Each row comes from the steps of one path. Every step used is in the known rows, and no mark comes twice. Write the path behind each row, first mark first.
Known rows
j -> z: [  3  -3  -5   4   3  -5  -1   2  12 -14  -9   0 -11   0  -7 -14  17  15
  -6  23  -3  -7  14  10   4]
p -> z: [  1  20   1  10   4   1  15  20   9 -12   9  -4  -9   0  -6 -24  -3   3
 -13  13   1  -6  15  -6   7]
b -> x: [ 12  10  15   8 -19  -6  14   3   5  -8  -3  -2 -12  -1  13 -12  21   3
 -11  13   3 -11   6  20 -11]
j -> z -> b -> x -> p: [ -9   5 -18 -16 -19  -3   3 -21  14 -14  20   8  19  11  -1  32 -23   1
   3  -6 -13   0 -11   7 -12]
j -> z -> b -> x -> w: [ -3 -10  20  -5  -7 -13  -8 -13  13  -8  54   6   7  16  14  49 -15  -3
  -1 -12 -15 -11  -1  24 -26]
b -> x -> p: [  2  16  -8  -7 -13  -4  14  -7   3  -5 -19  -4   0  -1   1  -7  -9  -1
  -4   2   2  -6 -10  11  -9]
y -> b -> x -> j: [  7   9 -11  -4 -34  10  17   5 -11   4 -21   0  -2  -4   0   0   7 -13
   3   7   6   7   8   9   5]
p -> w -> y -> b: [  3 -18  19  12  18   4 -41   5 -33  25  10  -8 -13   1   3 -24  23   3
   6  13   8   5   2  -9  13]
z -> j: [ 16  -4  17  10  11  -8  -3   6  -7  -8 -21  -3  -6 -10   8 -32  30  17
 -20  25   6 -15  24  23   1]
b -> x -> p -> j: [ -6  14 -20  -4   8  -4  30   8   9 -13 -52  -2   3  -8  -2 -20 -11   6
 -12   2   4  -4 -17 -20   1]
w -> y -> b -> x: [ 11 -18  17  14   6  -2  -6   3  -8  22  15   4  -8  -4  14  10  34  -3
  11  -9   7  -3   7   9  -8]
j -> z -> w -> y -> b -> x: [  0 -30   8  15   0  -2   0   0   7  14  -9  10  -4  -5   1   8  15   4
  13 -12   6  12  12   0   7]
p -> w -> y -> b -> x: [  6 -20  16  14   0  -2 -14   1 -29  29  24  -1  -8   1  14  -6  17  -2
   8  -3   8   6   0  -7  -7]
p -> j -> z -> b -> x: [ -7  -3  -8   3  -5  -5  21  -2  22 -25   8  12  10   5   9  15   4  10
 -10   5 -10  -2  -3 -18  -3]
x -> j -> z -> w -> y -> b: [ -4 -18 -18  -3   8  15  -8   9  -3   5 -36   2  -6  -5 -21  -6  12   1
  12   8   4  20   7 -12  35]
w -> y: [ 13  -6  16   9  24  -1 -16  11  -3   1  10  -6 -19   1   5 -15  43   8
  -2  16   1 -12   1   6   4]
p -> y: [ 14   9  28   3  -1   4 -33 -16  16 -16  15  -6 -14  -7   2 -13  25   3
  -3  11  -4  -6   5  25   0]
w -> y -> b -> x -> p: [  2 -12  -4  -2  13   0  -7  -4 -10  25  -3   2   5  -3   0  15   5  -7
  17 -21   5   2  -8   0  -5]
p -> j -> z -> w -> y -> b: [-12 -31  -2  16  39   4 -10  17   8   3 -56   5  -6 -11 -13 -22  19  15
   4   3   6  14   6 -35  38]
w -> y -> b: [  9 -17  20  12  22   4 -33   9 -13  19   3  -4 -14  -3   1  -9  38   2
  10   7   6  -3   9   5  12]
w -> y -> b -> x -> j -> z: [  4 -23 -33  -5  -2   5  25   3  -1  15   7  13   2  -1  -6  33  16  -2
  18 -10   1  11   7  -4  -3]
b -> x -> p -> j -> z -> w: [-18   2 -30  -2   3  -4  37   2  24 -21 -78   5   8  -9 -14 -20 -30  13
 -10  -2   2  11 -12 -30  17]
w -> y -> b -> x -> p -> j: [ -6 -16 -17   1  31   0  11   8  -5  18 -34   4   8  -9  -2   3   3   1
  11 -20   8   4 -16 -30   6]

Write each row's path
[ -7 -13  -4  -3  24   6 -40  -2 -35  30 -10 -10   0   1 -11 -20  -6   0
  13   1   6  10 -14 -19  15]  x -> p -> w -> y -> b
[-10  12 -18   0  -9   2  24   4   1  12  -2   3  14  -3 -11   4 -42 -12
   7 -23   5   8   6 -10  -4]  y -> b -> x -> p -> z
[  8  -2  19  12 -19   0  -5   0  -6  10  -7   1  -7  -6  10  -6  16  -5
   0   3   8  -2  15  17  -4]  y -> b -> x
[  8 -12  47   3   1  -4 -35 -22   7  15  33  -1  -1  -5  13  32  -6 -15
  12 -30  -1  -5   6  38 -25]  p -> y -> b -> x -> w
[  7  26  -3 -14 -42  11  12  -4  -2 -22  19   0   4  10  12  15   8 -12
  -7  14  -8  -1  -7   8   0]  z -> b -> x -> j
[ -4  14  -9  -6 -19  -4   7  -9 -18   2 -14  -8   2   3   2 -21 -25   0
  -8   7   3   3 -17  -5  -8]  b -> x -> p -> w
[  7 -13  31   4  41  -9 -28  13  -6  10  25 -10 -18   6   7   7  21   2
   1  -1  -2 -19  -4  16  -8]  x -> w -> y
[ -8   2  -4  -3 -18   1 -12 -11 -28  20 -19  -6   7  -1  -2 -16 -29  -7
   4  -2   8  11  -8  -6   0]  y -> b -> x -> p -> w
[  1   7 -32 -12  -9   6  19   5   6 -18 -21   0  -8   0 -17  -8  10   7
  -5  26  -4   2   7   0  13]  x -> j -> z
[  4   6 -35 -10 -28   1  46   1  12 -16 -10   7  -3   0  -6  10   4   2
  -3  11  -3   3   5   6  -7]  b -> x -> j -> z
[  6  -3  -1   2 -17  15   7  10  -9   9 -30   1  -7  -6   0  -4  15 -12
   8  -2  10  16   0  -6  19]  z -> w -> y -> b -> x -> j
[  0 -25  20  -4  17 -14 -11  -7   9   5  78   9   7  19  18  65   5  -1
  10 -24 -15 -12  -8  14 -31]  j -> z -> b -> x -> w -> y
[ -9  26 -21  -6   9   3  14  12   6  -8  -8  -6   2   0 -19 -20 -31  -1
  -7   2   0  -1   0 -15   8]  x -> p -> z
[  0  -2 -12  -4   7  -5   4  -4 -20  14  12  -5  -1   6   5  -7  -6   3
   3  -4   2   2 -23 -14 -12]  b -> x -> p -> w -> y
[  4 -26  35   7  41  -4 -45   9 -16  28  19  -7 -13   3   3  13  17  -5
  12 -10   3 -10   4  16  -1]  x -> w -> y -> b
[ -6  24 -24  -4  -9  -3  41   6  12  -5   3   1   7   1  -7  -1 -36  -5
  -5 -14   0  -2  -2  -9 -11]  b -> x -> p -> z
[ 12   7   1  -9 -30  15  -4 -20   5  -1   7   3   1 -10   0  15   7 -16
  11 -10   1  12   5  20  -4]  p -> y -> b -> x -> j
[ 10  -1  34   6   0  10 -52 -18   6   1   5  -3  -8 -11  -2  -8  20  -4
   9   2   1   3  13  25   7]  p -> y -> b
[  6  -6  14   9  17  -1 -23   8 -23   8  14 -11 -18   5   6 -30  27   9
  -4  22   3  -3  -6 -10   5]  p -> w -> y
[  3 -11  35   7  -3  -8 -14   0  -8  19   6  -4  -6   0  12  15  -6 -11
   2 -13   4  -9   9  27 -16]  y -> b -> x -> w
[  7   4  -1  14  16  -8  22  18   2  -9   4   2   2  -8   0 -25   1  13
 -21   9   5 -10  31   3  -1]  p -> z -> j
[-11  -2  -7  12  13  -1  11  15  21 -27 -72  -1 -11 -11 -14 -45   5  21
 -18  25   3   6   5 -26  34]  p -> j -> z -> w
[-16   0 -39  -8  29  -3  16   6  15 -17 -58   0   4  -7 -24 -19 -15  18
  -7  11  -3   1  -9 -29  17]  x -> p -> j -> z
[-11  18  -8 -11  -3   1   9  -2   7 -20 -18   0  16   3   5   3 -15  -1
  -9  -2  -7  -3 -24 -22   4]  z -> b -> x -> p -> j
[-14   5 -18 -15 -24  -4  -5 -26  -7  -7  28   3  20  16   0  15 -37   1
   0  -1 -12   9 -18 -12 -10]  j -> z -> b -> x -> p -> w
[ -2  10 -22  -2  22  -5  22  10   0  -5 -15   0  14  -7 -13 -20 -28  10
 -15  -2   3  -5  15  -5   1]  x -> p -> z -> j
[ -2   4  -2  -3 -14   1  -3  -9  -8  13 -27  -1   7  -5  -3  -3 -13  -8
   7  -8   6   2  -1   9  -1]  y -> b -> x -> p
[ -3   3  -5 -21 -16   2 -17 -45  29 -19  48  11  23   5  -1  47 -21  -3
  13 -23 -18   6 -15  18 -20]  j -> z -> b -> x -> p -> y
[ -6  14  25   1  -7  -7   7   6   9  -7  71   1  10  17  15  37 -35 -15
  -7 -22 -11 -12   1   6 -25]  p -> z -> b -> x -> w
[ -2  33 -18 -11 -38  12  39   9   7 -22  43   5  11  12   3  21 -22 -15
  -7  -2  -9   4   0 -13  -3]  p -> z -> b -> x -> j
[ -2  20   5 -14 -22   2  -8 -16   2 -13  15  -1  12  10   8  15 -13  -8
  -2  -1  -8  -5 -17   7  -7]  z -> b -> x -> p
[ -4  24  12   3  -8   7  -7  10   7 -19  44  -2   3  11   2  -3  -8  -4
 -10  10  -9  -5   8  -8   8]  p -> z -> b
